Below are the code and all the weights of a small trained network. Each question names an input and a target symbol and asks about switching units off, where a switched-off unit gives its printed mean instead of its output.

import numpy as np


def w(rows, s, z=0):
    codes = np.array(rows[::2]) - 128.0
    scale = np.full(codes.shape[1], s)
    scale[-1] = z or s
    return codes * scale


def f(y):
    return y / 2 * (1 + np.tanh(0.7978845608 * (y + 0.044715 * y**3)))


def softmax(a):
    e = np.exp(a - a.max(-1, keepdims=True))
    return e / e.sum(-1, keepdims=True)


def log_softmax(a):
    a = a - a.max(-1, keepdims=True)
    return a - np.log(np.exp(a).sum(-1, keepdims=True))


def net(x, mask):
    ids = ['αγδηθπω'.index(c) for c in x.split()]
    T = len(ids)
    res = E[ids] + P[:T]
    r = res
    for j in range(3):
        rows = slice(2 * j, 2 * j + 2)
        q, k, v = (r @ M[0][rows].T for M in (Q, K, V))
        z = softmax(np.where(np.tri(T) > 0, q @ k.T / 2**0.5, -1e9)) @ v
        o = O[0][rows]
        res = res + np.where(mask[j], z, o[:, -1]) @ o[:, :-1]
    y = f(res @ A[0][:, :-1].T + A[0][:, -1])
    res = res + np.where(mask[3:7], y, B[0][:, -1]) @ B[0][:, :-1]
    return log_softmax(res[-1] @ U[:, :-1].T + U[:, -1])


Q, K, V, O, A, B = {}, {}, {}, {}, {}, {}
E = w([
[123,178,139,40],'α',
[92,97,103,133],'γ',
[66,45,102,180],'δ',
[107,138,94,71],'η',
[211,119,64,86],'θ',
[109,153,96,193],'π',
[6,226,95,166],'ω',
],0.022)
P = w([
[99,170,203,94],'0',
[127,147,137,76],'1',
[144,123,93,70],'2',
[127,105,73,98],'3',
[143,101,48,101],'4',
[135,113,44,125],'5',
[118,66,11,142],'6',
[126,102,31,165],'7',
[116,106,26,189],'8',
[109,100,17,204],'9',
[108,107,16,229],'10',
[110,112,15,255],'11',
[114,151,16,227],'12',
[95,169,68,208],'13',
],0.0079)
Q[0] = w([
[195,174,169,192],'h0',
[247,98,194,154],'h0',
[160,28,111,147],'h1',
[118,183,80,82],'h1',
[179,141,255,156],'h2',
[132,173,131,153],'h2',
],0.0096)
K[0] = w([
[34,103,196,54],'h0',
[83,166,125,32],'h0',
[58,63,117,116],'h1',
[50,62,93,141],'h1',
[126,127,254,4],'h2',
[101,22,160,133],'h2',
],0.009)
V[0] = w([
[58,40,163,120],'h0',
[127,120,136,251],'h0',
[181,171,59,76],'h1',
[81,139,85,123],'h1',
[121,197,37,202],'h2',
[186,54,134,129],'h2',
],0.012)
O[0] = w([
[2,69,181,119,142],'h0',
[194,54,69,123,160],'h0',
[113,129,56,44,133],'h1',
[91,101,88,141,189],'h1',
[170,112,175,99,251],'h2',
[156,128,17,102,75],'h2',
],0.009,0.016)
A[0] = w([
[148,140,96,254,244],'n0',
[79,79,242,238,254],'n1',
[152,58,157,153,73],'n2',
[45,48,111,54,109],'n3',
],0.0086,0.0058)
B[0] = w([
[185,82,41,254,176],'n0',
[167,143,114,232,247],'n1',
[181,73,197,40,159],'n2',
[79,49,138,85,214],'n3',
],0.0067,0.013)
U = w([
[218,65,111,59,60],'α',
[163,173,1,159,244],'γ',
[107,164,131,147,80],'δ',
[202,78,247,81,93],'η',
[95,69,105,111,2],'θ',
[62,82,79,76,207],'π',
[92,106,112,115,75],'ω',
],0.0084,0.0059)

Each question gives the input, a string of symbols that net reads in full, and the target symbol t.
The units are the heads (2 rows each of Q, K, V and O) and the neurons (one row each of A and B). Each row of codes is followed by its name. A weight is (code - 128) times the scale printed after its matrix; where a second scale follows, it is the last column's (O, A, B and U).
mask holds one flag per unit, heads first, then neurons. A switched-off unit (its flag False) gives its mean, the last column of its rows in O or B, instead of its output. The means were averaged over made-up inputs and are rounded, as every weight is.
A unit's drop is (log p(t) with every unit on - log p(t) with that unit switched off) / (log p(t) with every unit on - log p(t) with every unit switched off).
The circuit of an input: a set's keep is (log p(t) with only the set's units on - log p(t) with every unit switched off) / (log p(t) with every unit on - log p(t) with every unit switched off). Starting from all 7 units, units are removed one at a time, each time the one whose removal leaves the highest keep (on an exact tie, the one counted first), for as long as the keep stays at least 0.8.
units of the circuit, in order: the units of the circuit, biggest drop first
k most important neurons: the k neurons with the biggest drops, biggest first
which heads matter: for each layer, one digit per head in row order, 1 if its drop is at least 0.15 and else 0, layers parted by /
drop of u: that unit's drop, to one decimal
input η δ γ γ η π γ γ, target α: most important neuron => n2
input δ θ η π γ π η γ α θ η θ α, target γ: units of the circuit, in order => h0, h2
input α δ η, target π: units of the circuit, in order => h2, h0
input α δ η ω γ γ η γ θ η γ, target γ: units of the circuit, in order => h0, n0, h2
input η α π α γ α θ θ, target γ: units of the circuit, in order => h0, h2
input θ γ γ, target γ: 2 most important neurons => n3, n2
input ω γ η δ η η θ, target γ: units of the circuit, in order => h2, h0
input η η ω η η α ω γ α ω γ ω θ, target η: which heads matter => 001
input γ γ ω, target δ: which heads matter => 101
input ω δ γ π γ θ ω ω ω ω η δ, target η: which heads matter => 001
input η γ ω η π δ π δ, target α: units of the circuit, in order => h0, n2
input γ γ γ α η η θ δ, target γ: which heads matter => 101
input ω γ α ω, target δ: which heads matter => 001
input δ δ ω γ η η ω γ, target η: units of the circuit, in order => h2
input ω η θ α π π θ θ γ π η δ, target α: which heads matter => 101
input α ω η η δ δ η π η π θ γ, target α: 2 most important neurons => n2, n1
input δ γ π α ω η γ, target η: units of the circuit, in order => h2, n2
input δ π δ η θ η δ, target γ: 2 most important neurons => n0, n1
input γ γ η δ δ η η η η η η ω δ, target η: drop of n2 => 0.3
input π γ θ α η θ η, target γ: drop of n3 => 0.2
input π ω η δ ω θ, target η: drop of h2 => 0.6
input ω γ α η π α η, target α: drop of n2 => -0.1
input π α η η π δ γ γ η η η γ η α, target π: most important neuron => n1
